Each row is followed by its class.
[  9  11  17  13 -25  24  -9  30   9  54 -77  -8 -21  11  12  -7  -1 -13
  12 -17 -11  23 -43 -32  -3  36  29  18 -49  45  24 -45] | A
[ 24   9  15  24  26   7  -1 -11 -12  27  44  -9  38  12  20  17  10  -1
 -42  -9  48 -19  -6 -21   3   7   5  48   6 -23  -3  25] | Y
[  7 -39   4   6 -20 -15  15  23  20  42 -57 -20  45 -31   8 -24 -20   4
   0 -37  11 -18   3 -72 -45   1  29  19  16  42  51 -44] | G
[  1  12   7  -7   4  24  -2  49   9   2  -3   1  25  -1  41   9 -11 -27
 -18   4  34 -26  13 -19   4 -10  37  43 -21 -13 -11  11] | D
[ 41  11  36  -5   4  26   7  14  22  36  -8  -1  10   7  28   4  -1   0
 -17 -15  23 -16  22 -38   5  -9  19  70 -24  -7  -3  15] | Y
[ 36  -3   7  -8  17  17  10  32  19  10  -8   2  49  25  19  14   2 -34
 -25 -11  31 -25 -12 -31 -19 -21  31  36 -24 -15  -3   7] | G
[ 27  19  10   0   9  26  12  16   9  42  16  -5  20  -8  36  19 -24 -28
 -22  -6  45 -18  28 -30  17 -39  35  57  -6   6  -7  17] | C
[  2  23  -9   0   7  18  20   7   8  23  10   2  28  26  25  -7   4 -25
 -14  12  38  -9   3 -13  15  -5  32  45 -27 -21  12   2] | D
[ 80   4  17  14 -22 -17  -6   6  33   0 -49 -38  33   9  35 -13   8   8
 -19 -60  10 -48  -3 -45 -42   5  11   5   8   5  55  -2] | S
[ 89 -22  42  24 -40 -13 -22 -16  10 -18 -74 -36  56  20  -8  -4   9  -2
   4 -42 -39 -48 -37 -30 -42  37  21 -23  19  62  74 -37] | W
[ 36   0  -5 -27  22  27   5  -1  20  40 -17  17  22  34  23   2   7 -33
 -25  -4  41  -1 -14 -34   2 -10  53  68 -17 -20   2  10] | A
[  3  -9   5 -11  27  34  15  31   5  35   1   8  34   7  25  15 -14 -28
 -23   0  34 -14  32 -40  -3 -24  52  70  -5  -4 -18   9] | Y
[ 81  -9  34   0 -12 -14  -6  25  39   0 -37  -7  10  54   9  -1   8 -37
 -32  -9   8 -42 -17 -59 -38  -3  31   1 -40  -1  45 -25] | T
[  9  10  -7   8 -31 -10 -24  46  42 -31 -71 -11  35 -12  28 -10  -6 -21
  26 -41  -7  -9 -17 -48 -34  31  18  -7 -15  11  29 -14] | D
[ 26  25 -12  14  15   4  -3  34  -7  23  20 -12  47   8  19   9  -5 -43
 -11 -29  42 -32  -2 -20   4 -31  39   5   0 -11  -9  12] | D
[-11  10   8   0  14  12 -19  33  -9  14   0   0  11  11  34  16   5 -36
 -47  -8  24 -12  -4 -25 -11 -20  30  31  -6 -16  -6   9] | F
[ 67 -33  18  19  -3 -35  32  -8  41   9 -42 -31  85  17  -7  16  -7   4
  17 -52   1 -18  23 -67 -36  -5 -11  13  59  51  31 -29] | F
[ 21 -19  25 -28 -32 -53  26 -29  14  25 -19 -13   4  -6  10 -17  19  10
   3 -22 -28 -16  33  29   5 -53 -37   1   6  12   9   7] | C
[ 25   8  26  -9 -21   8 -20  41  -1 -32 -46   9  35   8 -17 -13 -10  -1
  18 -13  -9 -65 -34 -13 -23  18   2 -28 -32  33  39 -38] | F
[ 28  15  20   9  -2  15  10  36  28   1   1  21  26  26  36   3  23 -30
 -35   4  42 -29  -9 -24   0  -3  18  42 -28  -3  13   6] | D
[ 53  -9  63  21 -24 -12 -10 -12  21  27 -55 -13  -1 -12   8 -11 -26  27
 -33  14  29 -23 -19 -44 -20  34 -14  58 -36  49  45 -33] | C
[ 15  -2   2  -9  17  15  24  39   5  27  -9   1   5  21  30   8  -5 -21
 -30  -8  33 -19  26 -30  -3 -23  22  38 -36  -5 -10  -3] | G
[ 15 -19 -16   2 -38  11 -25  15 -18  -5 -70 -15  78  32  39   1 -19 -44
 -40  14  11 -33 -12 -20 -44 -10  40   0  13  45  46 -42] | G
[ 23   6  43   9  15  43 -10  29   2  19  -5  20  16  13  19  32 -15 -17
 -20  10  24  -5 -16 -34  -6  10  28  46 -22  29 -14   2] | F
[ 43  11  20   8   2  10  -1  34  17  34 -24   3  16  48  29   7 -12 -31
 -40  25  44  -4  -1 -40  -9  -3  45  53 -23   7  14 -15] | F
[ 31  17  13  -5  14   6 -16  24  15  -2  -2 -12  12  21  20  18 -20 -35
 -22 -23   7 -18   3 -11   9  -7   8  35 -19 -38   9   6] | G
[ 25 -21 -30 -19 -23  -4  16  -9  23  14 -73   0  41  30  18 -22  16 -39
 -12 -21   3 -36   5   2 -33 -43  12 -10  11  19  52 -38] | W
[ 47   2  10  20  20   6   8  15  26  33  10  11  37  26  25  10  -8 -30
 -38  -3  71 -20   6 -45  -9 -15  27  70 -16   4 -27  -5] | Z
[ 56 -12  46  14 -20  17 -22  -3  25 -34  -8  20  68 -12 -14  14  -3 -26
  22   8  -1 -53 -25 -17 -19   5   9  35 -10  68 -19 -12] | Y
[ 36  15  -6 -19  -6  35  11  45  24  22 -12  25  36  21  35   9   5 -33
   3   4  37 -16  -4 -13   4 -21  45  40 -33  -3 -38  15] | C
[ 17  19  18   2   2  17 -18   5   0  29  16  -5  21   9  34   6   8 -13
 -37   9  47 -31   5 -29   3  -7  23  52 -19 -29  11  12] | Y
[ 56 -26   2  15 -25 -20 -10  22  21 -14 -36   6 113  16  13 -15 -35 -23
  -7 -24   2 -46 -21 -17 -59  32  38   6  33  24  27 -14] | A
[ -7   5  37  -8 -41  18 -32   2   9  12 -68  -3  10  -3  11  -6  11   1
 -33  36  17   7  -1 -64 -12 -10  22  62  -9  45  34 -21] | B
[ 71 -20  30  26 -40  -2  -3 -19  19  53 -47 -41  94   4   6 -24  -4  13
  -6 -35   6 -30 -31 -44 -36  26  37  42  38  17  56 -34] | W
[  5  24   3   4  16   9  -6  53   0  43  11   2  -4   1  36  10  -9 -32
 -25   7  53  -5   6 -26  12 -16  56  39  -3 -10   0  12] | F
[ 18 -18  39 -19 -32   6 -11 -22   0  44 -76   0  13 -10   6 -15 -11  27
   0  52  27  -9 -14 -13 -13   4   9  37 -16  60  59 -29] | Y
[ 12 -12  54  13 -18  24 -12  59  30  18 -32  -7 -74 -26  -1  10  -2  42
  -1 -17 -30   7 -29 -40 -30  27 -20 -59 -16  12  61 -36] | S
[ 35 -36  25  -2 -20 -11  17  -5  16 -23 -41 -24  55  15 -20  -4  23   7
  -3 -13 -30 -22 -16  -9 -22 -12   1  13  31  44  32 -26] | S
[ 62   5   0 -24 -36 -15 -33   5  26 -20 -60  -1  67  14   1  16 -20 -51
  23 -23  10 -43   5 -45 -26 -76   8 -32  13  66  27 -18] | B
[ -5  14  -6  -2 -26  -7  -7  56  14   1 -37  -2  -3   3  12 -17   9 -33
  19 -60 -27 -35  -4   5   0 -19   4 -32 -24   8  14 -35] | Z
[ -6   5   5  -9  10  14  11  26   9   5  19   0  36  10  28  21  -2 -32
 -28  32  43 -17   6 -15  15 -20  36  61 -19 -14  -7  11] | C
[ 21  25  -9   8   4  10   3   5  25  26  -6  -4  13  15  39   4   1 -34
 -25  13  64  -1  -5 -37   6 -18  26  43 -24  -3  22   2] | D
[-10  15  17 -17 -40  18 -28 -12 -24  -6  -5  -2   0 -13  17 -14  33  18
 -12  14  14 -20 -62 -11  27  20  14   7 -21  20  56  -1] | C
[ 48  -4  11  -9 -39 -25 -22  10   9   4 -85 -42  55  49  12  -5  35 -16
 -20 -28  -7   3 -48 -24  -3 -10  28  27  23  21  58 -20] | S
[ 33   2  29  12  10  10   5  24  29  32 -14  -4  26  18  10  28  -7 -18
  -2  17  35 -12  19 -39  -8   2  28  41 -23  -2  -6 -10] | W
[ 14   5  10  -2  12   6  -1  30   2  49   1  -4  22   0  13  16  -7 -31
  -1  -4  33 -10   8 -29  15 -16  41  44  -7  -4  -7  -3] | G
[  4  16  12  -5  14  -1 -11  29  -1  29  20 -24  -6  -5  34  19 -13 -30
 -34 -15  30 -24  28 -28   6 -34  23  24  -9 -45   2  21] | T
[ -2   8   1 -17   4  31 -32  16 -16  42 -11 -15  23  16  33  23 -11 -35
 -24   0  31   4 -11 -27  22 -25  57  56   6 -13   4  -3] | S
[ 38  20   0   6  17  13  -8 -15   8  20  16 -12  18  24  36  22  -2 -40
 -46  -5  46  -7   4 -41  -2 -37  31  51  -6  -6   2  24] | B
[ 16 -38  51  25 -16  16  -6  45  13  19 -41  -8  33  31  10  25   2   5
 -42  23   1  -9  -5 -52 -40  25  14  27   7  26  18 -51] | S
[ 18   6  10  -3  20 -12   9  21   6  21  15 -18  -2   0  18  13   7  -9
 -31 -25  43 -21  28 -31  24 -28  12  37   8 -21  12  15] | W
[ 25   9  28  -2   7  27 -12  21   0  24 -27  11   1  13  17  14   0 -10
 -22   6  28 -15   6 -29   8   1  19  45 -18  19  13   0] | Y
[  3  13  30  20 -46  -9 -49  23  -1  30 -29 -35  40 -35  32  -1 -67   2
  11 -52 -24 -27  -1 -23 -25  16  -8 -11  12   1  44 -26] | B
[ 48  16  31  25 -24 -40 -39   9  10  35   1 -31 -20   5  28  -7 -19  -2
 -14 -57 -12 -22 -19 -31 -31   9 -14 -54 -35 -25  53  -7] | Y
[ 25  -4  55  18 -30 -12 -12 -37  22  34 -72 -10  18  -4  -9  -3  20  36
   1 -12   3  36 -62 -30  -9  30 -28  23   9  59  76 -20] | Z
[ 26  13  -8   9  28   8  13  22  12  43   5  -7  36  25  20   4  -2 -28
 -13  -9  53 -25   6 -34   0   4  41  42 -15 -39   5  -5] | D
[ 32   8  -4  15  10  -7  11  25  24  28  16 -11  34  20  34   9  -6 -26
 -15 -30  27 -10  11 -20  -9 -12  28  36  -3 -25 -14  11] | S
[ 25   0   7 -10  11   8   1  38   0  46  -6  10  38  25  24   8 -17 -46
 -17   5  53 -28  -3 -37   6 -10  68  51 -17  -3  11  -2] | T
[ 35 -13  19   3 -52 -36 -11  13  34 -28 -19 -21  76   9  35 -28  31  -1
 -11 -36 -30 -61  -8  -6 -53  16   4 -11  13 -33  53   3] | Y
[ 50  17  -6  -1  16  26  -2  16   4  31   8   1   7  30  34   9   1 -33
 -16 -18  30 -22   4 -16   9 -10  42  27 -12 -16   3  14] | Y
[-34  -1  -8   8 -21 -30 -28 -16 -30   8 -33 -50  44   6   8 -19  -8 -14
 -32 -57 -32  23 -42 -19  -5  -1  25  13  30   4  78 -11] | S
[ 18   9  14   0  -2   8 -13   8   1  35 -12  -9  15   4  24  15 -13 -35
 -30  17  46  -3  -4 -30   8 -29  33  52  -7  12   2   5] | T
[ 16   9  13   5  13  20  -3  40  10  36  31  -6  23  -1  24  13 -16 -16
 -11  -1  30 -20   6 -19   1  -6  33  37 -14 -38 -15   9] | Y
[ 55   5  20   7  11  -1  11  38  37  35  17   5  -2  18  15   4   9 -30
 -11  -7  35 -25  18 -46   6 -15  42  40 -17  -8   7   0] | Y
[ 29  11  18  11  26  12   8  48  -2  31 -18  -7  37  18  28  17  -5 -14
 -20 -35  36 -29  10 -46 -12  10  38  48 -12   1 -10   6] | F
[ 11  12  21  11  -2  26  -6  33   4  32 -20   7  18   9  35   7 -10 -23
 -37  20  46 -11   8 -32  -1  -4  33  56 -21  13  -2  -5] | D
[ 27   8 -29 -11  22  18  -4  33   0  23 -20 -22  33  24  50  26 -11 -44
  -8 -18  38 -28  11 -21  -7 -17  53  29  -4 -25 -12   5] | B
[ 26   7  20   6  19  11   7  23  18  27  17 -13   6  10  33  16 -17 -14
 -31 -13  49 -25  12 -34  17  -9  18  55 -12 -15  15  -8] | Z
[  19  -12  -11   -2  -17   -3  -33   -3  -33   15 -114  -35   77   19
    5  -12   -1  -16  -16  -37   11  -34  -28  -38  -14   19   37   35
   59   52   72  -53] | F
[ 12  -5  18  11  16  14  23  28  28  36  20  -4  14  11  27  30 -13 -32
 -19  13  42 -14  32 -32  -8 -34  16  47 -45  -5 -45  -9] | W
[ 15   8   2  -3  11   9   0  28   7  44  -8  -9  27   5  29  21 -25 -45
 -12  -7  48  -7  16 -47   4 -33  43  52 -15   4 -19   4] | T
[ 27  17  31   7  20  30  -3  32   0  32  23  -6  20   2  26  15   0 -15
 -33 -19  35 -26  -5 -28  20  -3  34  75   6 -16  -9  11] | F
[ 41   6  -1  18  12 -30 -18 -35  10  39  77 -16  12  -8  12   0  22 -19
   4 -74   2 -33 -33  11  -7 -16 -31 -33   2 -81 -32  15] | D
